Here is a tiny trained network, its code and every weight. The questions are about switching its units off for an input and a target symbol, where a switched-off unit gives its printed mean instead of its output.

import numpy as np


def w(rows, s, z=0):
    codes = np.array(rows[::2]) - 128.0
    scale = np.full(codes.shape[1], s)
    scale[-1] = z or s
    return codes * scale


def f(y):
    return y / 2 * (1 + np.tanh(0.7978845608 * (y + 0.044715 * y**3)))


def softmax(a):
    e = np.exp(a - a.max(-1, keepdims=True))
    return e / e.sum(-1, keepdims=True)


def log_softmax(a):
    a = a - a.max(-1, keepdims=True)
    return a - np.log(np.exp(a).sum(-1, keepdims=True))


def net(x, mask):
    ids = ['γδζηθμξτω'.index(c) for c in x.split()]
    T = len(ids)
    res = E[ids] + P[:T]
    r = res
    for j in range(3):
        rows = slice(2 * j, 2 * j + 2)
        q, k, v = (r @ M[0][rows].T for M in (Q, K, V))
        z = softmax(np.where(np.tri(T) > 0, q @ k.T / 2**0.5, -1e9)) @ v
        o = O[0][rows]
        res = res + np.where(mask[j], z, o[:, -1]) @ o[:, :-1]
    y = f(res @ A[0][:, :-1].T + A[0][:, -1])
    res = res + np.where(mask[3:27], y, B[0][:, -1]) @ B[0][:, :-1]
    return log_softmax(res[-1] @ U[:, :-1].T + U[:, -1])


Q, K, V, O, A, B = {}, {}, {}, {}, {}, {}
E = w([
[89,162,41,153,135,140,140,102],'γ',
[151,85,140,3,102,175,159,140],'δ',
[161,82,115,116,139,155,153,50],'ζ',
[120,71,116,106,142,102,116,89],'η',
[161,117,159,130,148,82,156,117],'θ',
[132,160,101,149,128,85,150,142],'μ',
[102,160,168,114,167,139,180,144],'ξ',
[79,110,104,100,155,111,118,122],'τ',
[91,86,130,205,109,118,180,115],'ω',
],0.027)
P = w([
[121,160,155,132,70,57,105,140],'0',
[170,107,67,58,133,96,141,188],'1',
[105,74,211,183,164,88,66,129],'2',
[104,124,150,100,34,55,156,57],'3',
[173,87,56,74,175,125,160,190],'4',
[126,106,172,186,143,125,75,106],'5',
[86,135,150,94,46,54,175,25],'6',
[165,72,45,90,212,139,182,195],'7',
[134,136,146,178,142,159,77,91],'8',
[74,149,145,93,49,69,189,8],'9',
[150,53,35,107,246,151,206,203],'10',
[137,160,128,185,138,190,84,78],'11',
[72,196,138,89,59,93,207,9],'12',
[137,58,58,115,224,192,213,195],'13',
],0.015)
Q[0] = w([
[144,133,137,142,124,152,100,168],'h0',
[133,98,113,138,164,127,83,111],'h0',
[99,120,108,103,144,99,194,100],'h1',
[115,165,159,112,69,91,120,82],'h1',
[65,201,253,126,31,126,26,58],'h2',
[102,131,111,97,126,86,203,87],'h2',
],0.017)
K[0] = w([
[99,172,191,115,44,118,81,114],'h0',
[129,140,105,117,100,67,70,72],'h0',
[118,80,71,155,218,186,239,137],'h1',
[172,84,94,111,152,63,114,187],'h1',
[148,101,122,98,115,58,76,173],'h2',
[126,84,74,141,213,150,246,139],'h2',
],0.012)
V[0] = w([
[155,163,193,87,96,120,136,149],'h0',
[87,54,116,128,9,200,195,175],'h0',
[16,137,73,17,203,197,1,64],'h1',
[226,248,79,122,99,146,201,163],'h1',
[200,73,57,151,132,138,99,19],'h2',
[213,90,207,108,175,113,150,74],'h2',
],0.0083)
O[0] = w([
[84,183,75,106,117,157,151,98,35],'h0',
[66,25,66,142,133,188,70,82,153],'h0',
[162,125,82,75,185,2,31,84,148],'h1',
[130,229,127,121,219,239,147,67,111],'h1',
[198,130,73,196,50,186,115,176,254],'h2',
[70,180,202,70,91,122,64,229,168],'h2',
],0.01,0.006)
A[0] = w([
[211,94,170,58,125,217,69,131,119],'n0',
[129,137,58,125,128,177,121,226,150],'n1',
[100,133,107,243,132,123,165,170,222],'n2',
[154,126,186,103,195,107,70,48,7],'n3',
[122,56,67,56,133,74,98,97,169],'n4',
[107,91,236,148,94,189,57,121,220],'n5',
[180,60,181,79,254,156,166,177,180],'n6',
[143,79,65,77,183,147,121,50,204],'n7',
[140,154,54,82,183,120,196,143,1],'n8',
[125,157,77,53,135,84,205,110,53],'n9',
[69,58,28,143,72,128,53,144,141],'n10',
[220,129,41,138,218,147,158,241,185],'n11',
[197,129,95,89,58,109,166,112,75],'n12',
[207,87,234,138,76,121,190,102,193],'n13',
[65,151,133,74,147,145,142,53,87],'n14',
[69,176,63,226,154,105,109,104,234],'n15',
[110,200,197,136,20,174,84,90,50],'n16',
[80,170,120,127,137,149,124,222,247],'n17',
[81,184,231,56,24,91,121,126,124],'n18',
[142,93,101,193,160,197,188,106,49],'n19',
[26,196,82,206,135,88,90,223,17],'n20',
[122,183,99,183,136,125,50,85,104],'n21',
[73,132,41,107,92,94,187,99,77],'n22',
[122,81,107,124,178,112,30,217,147],'n23',
],0.0088,0.0051)
B[0] = w([
[99,154,190,162,210,80,139,98,183],'n0',
[88,103,175,106,161,83,148,98,183],'n1',
[136,101,135,58,136,97,73,100,195],'n2',
[60,69,134,133,101,172,99,109,158],'n3',
[126,144,144,177,117,142,128,177,250],'n4',
[188,119,105,134,138,87,27,98,194],'n5',
[195,88,77,145,100,105,121,94,198],'n6',
[147,182,153,115,101,104,146,174,238],'n7',
[180,112,49,156,140,165,186,28,170],'n8',
[77,136,148,132,113,36,119,10,169],'n9',
[134,192,124,123,103,131,131,198,245],'n10',
[35,145,168,183,68,162,94,189,231],'n11',
[110,114,54,162,184,109,124,117,177],'n12',
[61,100,129,134,200,138,176,192,213],'n13',
[160,180,172,137,189,179,112,188,169],'n14',
[168,88,198,147,182,136,126,139,181],'n15',
[175,136,143,45,32,52,167,161,160],'n16',
[186,102,165,147,117,90,77,73,173],'n17',
[144,148,59,253,120,184,154,87,198],'n18',
[114,222,107,34,142,124,119,151,200],'n19',
[135,71,115,176,255,159,173,85,150],'n20',
[180,95,158,82,86,136,126,109,152],'n21',
[64,83,83,138,177,160,160,93,169],'n22',
[149,107,158,118,171,139,201,58,202],'n23',
],0.0074,0.016)
U = w([
[196,3,126,137,206,118,136,50,170],'γ',
[119,171,217,184,151,111,37,169,196],'δ',
[236,215,144,53,67,29,59,196,229],'ζ',
[105,134,13,219,120,144,131,149,74],'η',
[130,114,183,166,16,150,183,104,107],'θ',
[134,192,181,81,147,41,183,157,2],'μ',
[36,111,151,200,99,147,148,54,36],'ξ',
[56,158,133,125,103,3,125,101,31],'τ',
[71,52,105,102,74,170,170,131,221],'ω',
],0.0064,0.0051)

Each question gives the input, a string of symbols that net reads in full, and the target symbol t.
The units are the heads (2 rows each of Q, K, V and O) and the neurons (one row each of A and B). Each row of codes is followed by its name. A weight is (code - 128) times the scale printed after its matrix; where a second scale follows, it is the last column's (O, A, B and U).
mask holds one flag per unit, heads first, then neurons. A switched-off unit (its flag False) gives its mean, the last column of its rows in O or B, instead of its output. The means were averaged over made-up inputs and are rounded, as every weight is.
A unit's drop is (log p(t) with every unit on - log p(t) with that unit switched off) / (log p(t) with every unit on - log p(t) with every unit switched off).
The circuit of an input: a set's keep is (log p(t) with only the set's units on - log p(t) with every unit switched off) / (log p(t) with every unit on - log p(t) with every unit switched off). Starting from the 12 units with the biggest drops (on a tie, the unit counted first), units are removed one at a time, each time the one whose removal leaves the highest keep (on an exact tie, the one counted first), for as long as the keep stays at least 0.8.
units of the circuit, in order: the units of the circuit, biggest drop first
most important unit: the unit with the biggest drop
top k neurons: the k neurons with the biggest drops, biggest first
which heads matter: for each layer, one digit per head in row order, 1 if its drop is at least 0.15 and else 0, layers parted by /
input δ η η ω ξ γ δ θ γ ζ, target θ: units of the circuit, in order : (n16; h1)
input μ μ ξ η η ω, target γ: units of the circuit, in order : (n11)
input ξ ξ ζ θ μ γ η θ τ δ μ θ, target ζ: which heads matter : 110
input δ μ δ γ θ ξ δ ζ γ η, target ζ: units of the circuit, in order : (h2; n16)
input η θ ξ η ξ η θ, target ξ: which heads matter : 001
input μ ξ τ ζ μ ζ η μ, target δ: units of the circuit, in order : (n11; h2)
input η δ θ γ θ γ θ η γ ζ ξ ω μ η, target ω: which heads matter : 010
input γ η τ η η δ η τ θ, target γ: units of the circuit, in order : (n23; h1)
input η ξ δ, target γ: top 2 neurons : (n11; n23)
input ζ θ θ ζ θ η δ ξ ω ζ γ ζ δ, target γ: which heads matter : 001
input ω η ω θ τ ω ξ, target τ: units of the circuit, in order : (h1; n9)
input ω θ ω ζ γ τ η, target γ: which heads matter : 011
input γ ξ η, target γ: which heads matter : 100
input ω γ ζ γ η ξ ξ γ δ δ δ, target η: most important unit : h2
input θ δ θ δ τ, target τ: units of the circuit, in order : (h1; n9; h2)
input δ η η ξ η ξ μ τ θ η τ γ, target γ: which heads matter : 000
input μ η γ μ γ μ τ δ τ γ τ δ δ, target τ: which heads matter : 010
input ω η γ δ γ ζ η θ ζ μ η, target δ: units of the circuit, in order : (h2; n11)
input η γ μ ζ ω η ω ζ τ, target γ: which heads matter : 000
input γ γ τ η ω ξ γ η ζ τ δ γ, target ζ: which heads matter : 001
